Below is a small trained network, with its code and all its weights. Each question gives an input and a class and asks what happens when units are switched off, that is, made to give their printed mean instead of their output.

import numpy as np


def w(rows, s, z=0):
    codes = np.array(rows[::2]) - 128.0
    scale = np.full(codes.shape[1], s)
    scale[-1] = z or s
    return codes * scale


def norm(h):
    return h / np.sqrt((h * h).mean(-1, keepdims=True) + 1e-5)


def f(y):
    return np.maximum(y, 0)


def log_softmax(a):
    a = a - a.max(-1, keepdims=True)
    return a - np.log(np.exp(a).sum(-1, keepdims=True))


def net(x, mask):
    res = np.array(x, float).reshape(1, 6) / 4 @ E
    u = 0
    for l in range(3):
        y = f(norm(res) @ A[l][:, :-1].T + A[l][:, -1])
        res = res + np.where(mask[u : u + 11], y, B[l][:, -1]) @ B[l][:, :-1]
        u += 11
    return log_softmax(norm(res)[-1] @ U[:, :-1].T + U[:, -1])


A, B = {}, {}
E = w([
[151,144,39,216,94,154,100,149],'x0',
[172,128,197,170,79,92,168,91],'x1',
[229,153,161,102,106,132,77,249],'x2',
[134,2,166,166,168,145,57,146],'x3',
[127,132,106,109,100,44,90,120],'x4',
[75,170,163,206,191,60,164,227],'x5',
],0.0081)
A[0] = w([
[79,116,105,69,147,177,127,169,72],'L0N0',
[155,139,161,155,159,248,183,134,1],'L0N1',
[140,130,174,64,136,128,129,153,49],'L0N2',
[185,116,161,151,114,126,173,96,27],'L0N3',
[135,124,163,132,113,124,142,120,84],'L0N4',
[167,88,116,159,132,141,118,129,71],'L0N5',
[79,130,174,88,144,120,131,95,72],'L0N6',
[181,137,129,132,134,133,136,134,108],'L0N7',
[155,122,109,74,129,168,108,100,2],'L0N8',
[133,134,112,114,113,60,70,112,24],'L0N9',
[151,180,122,92,117,140,166,124,51],'L0N10',
],0.015,0.0044)
B[0] = w([
[181,187,147,145,151,47,84,83,240],'L0N0',
[100,74,61,90,73,7,115,166,252],'L0N1',
[180,80,78,159,132,159,162,159,245],'L0N2',
[151,179,183,210,87,93,124,97,223],'L0N3',
[138,145,161,117,130,98,132,99,177],'L0N4',
[66,151,135,104,130,180,85,130,219],'L0N5',
[189,76,84,127,158,136,177,141,246],'L0N6',
[143,149,139,135,99,141,127,145,203],'L0N7',
[147,152,157,123,70,164,101,78,253],'L0N8',
[114,110,88,107,86,27,117,143,206],'L0N9',
[86,159,147,35,148,167,132,126,240],'L0N10',
],0.016,0.0037)
A[1] = w([
[43,102,157,129,171,83,188,250,1],'L1N0',
[130,6,214,151,157,131,44,139,96],'L1N1',
[112,199,108,114,93,168,210,168,130],'L1N2',
[181,117,215,87,135,148,113,241,93],'L1N3',
[83,155,149,181,157,146,151,208,86],'L1N4',
[94,165,123,101,135,73,79,113,125],'L1N5',
[142,173,104,173,54,147,93,188,123],'L1N6',
[46,90,120,196,198,137,172,42,81],'L1N7',
[113,147,189,162,132,106,142,137,114],'L1N8',
[106,104,119,154,146,159,104,133,126],'L1N9',
[119,197,163,200,228,91,133,135,85],'L1N10',
],0.012,0.0044)
B[1] = w([
[191,189,144,168,206,34,118,46,221],'L1N0',
[39,204,164,3,145,125,145,139,226],'L1N1',
[31,129,167,98,189,134,95,165,212],'L1N2',
[186,180,65,118,111,153,219,182,233],'L1N3',
[87,166,111,164,183,104,104,59,181],'L1N4',
[147,142,114,94,147,90,102,155,221],'L1N5',
[104,189,72,169,107,168,157,168,253],'L1N6',
[144,187,33,121,98,167,211,139,196],'L1N7',
[116,128,154,158,107,105,128,118,169],'L1N8',
[85,109,119,118,178,124,111,127,148],'L1N9',
[189,169,151,117,93,160,99,60,200],'L1N10',
],0.014,0.0063)
A[2] = w([
[94,132,204,164,27,138,180,108,77],'L2N0',
[142,79,156,86,31,245,75,58,2],'L2N1',
[113,93,148,116,76,109,133,91,58],'L2N2',
[74,78,52,134,141,117,191,32,106],'L2N3',
[126,143,156,190,212,90,136,179,16],'L2N4',
[116,115,172,73,154,82,163,147,115],'L2N5',
[88,208,44,156,128,147,130,126,232],'L2N6',
[143,75,88,62,26,146,125,164,132],'L2N7',
[196,110,172,158,120,166,67,196,92],'L2N8',
[206,143,31,77,198,163,29,96,93],'L2N9',
[250,49,217,60,201,128,227,133,59],'L2N10',
],0.012,0.0025)
B[2] = w([
[179,104,215,94,146,131,84,217,161],'L2N0',
[155,196,93,175,203,104,109,27,176],'L2N1',
[120,157,127,165,106,103,128,155,144],'L2N2',
[181,176,91,100,107,142,117,226,179],'L2N3',
[154,86,52,84,45,155,85,41,158],'L2N4',
[98,108,122,108,112,124,103,111,164],'L2N5',
[134,2,168,135,132,181,122,99,253],'L2N6',
[116,115,52,156,207,68,156,71,186],'L2N7',
[116,157,142,68,129,162,194,111,134],'L2N8',
[126,144,229,175,89,137,174,194,206],'L2N9',
[26,71,128,239,121,187,66,120,179],'L2N10',
],0.016,0.013)
U = w([
[177,204,102,176,170,113,103,22,98],'0',
[71,61,99,194,142,163,130,146,255],'1',
[179,135,52,102,118,176,208,200,91],'2',
[34,140,173,11,170,133,110,122,124],'3',
[114,80,79,136,106,4,106,153,96],'4',
[161,143,233,157,93,101,103,184,81],'5',
],0.012,0.0055)

Each question gives the input, the list of numbers given to net, and the class t.
The units are the neurons (one row each of A and B). Each row of codes is followed by its name. A weight is (code - 128) times the scale printed after its matrix; where a second scale follows, it is the last column's (A, B and U).
mask holds one flag per neuron, layer by layer. A switched-off neuron (its flag False) gives its mean, the last column of its row in B, instead of its output. The means were averaged over made-up inputs and are rounded, as every weight is.
A unit's drop is (log p(t) with every unit on - log p(t) with that unit switched off) / (log p(t) with every unit on - log p(t) with every unit switched off).
The circuit of an input: a set's keep is (log p(t) with only the set's units on - log p(t) with every unit switched off) / (log p(t) with every unit on - log p(t) with every unit switched off). Starting from the 12 units with the biggest drops (on a tie, the unit counted first), units are removed one at a time, each time the one whose removal leaves the highest keep (on an exact tie, the one counted first), for as long as the keep stays at least 0.8.
units of the circuit, in order: the units of the circuit, biggest drop first
k most important neurons: the k neurons with the biggest drops, biggest first
top k neurons in layer l: the k neurons of layer l with the biggest drops, biggest first
input [6,0,0,5,-8,-2], class 4: units of the circuit, in order : (L0N1)
input [6,-5,-4,5,5,-7], class 0: 4 most important neurons : (L2N1 L0N8 L1N0 L2N10)
input [-5,-5,-4,3,6,1], class 4: top 4 neurons in layer 2 : (L2N6 L2N3 L2N5 L2N0)
input [-6,0,5,-5,7,5], class 4: 2 most important neurons : (L0N9 L1N0)
input [-6,-6,5,1,3,-1], class 1: units of the circuit, in order : (L0N2 L2N10)
input [-8,3,-7,-5,3,-1], class 1: units of the circuit, in order : (L2N10 L0N6)
input [-6,-4,8,8,6,-4], class 2: 2 most important neurons : (L1N3 L0N2)
input [-3,3,4,-5,-6,2], class 4: 2 most important neurons : (L0N1 L1N1)
input [-3,0,-4,5,7,0], class 4: top 3 neurons in layer 0 : (L0N9 L0N6 L0N2)
input [-7,-8,-4,4,-4,2], class 5: units of the circuit, in order : (L0N0 L2N9)
input [-5,-8,6,-8,4,-8], class 0: units of the circuit, in order : (L0N8 L2N1)
input [-6,-4,-3,-4,0,-2], class 1: units of the circuit, in order : (L2N10 L0N6)
input [-7,-5,-8,-3,3,-7], class 2: 3 most important neurons : (L2N3 L0N6 L1N10)
input [-7,5,-3,-6,-2,6], class 1: units of the circuit, in order : (L0N6 L2N10)
input [-3,-4,8,6,-8,7], class 2: 3 most important neurons : (L1N3 L2N1 L0N2)
input [-2,-3,-6,-7,2,-2], class 3: units of the circuit, in order : (L0N10)
input [-6,-2,2,-4,5,-4], class 1: 2 most important neurons : (L2N10 L0N2)
input [2,6,0,-7,4,-2], class 3: units of the circuit, in order : (L0N10 L1N2)
input [-8,-5,1,-2,0,-7], class 1: top 2 neurons in layer 1 : (L1N10 L1N6)
input [-7,-1,-1,-1,5,-6], class 1: units of the circuit, in order : (L2N10 L0N6)
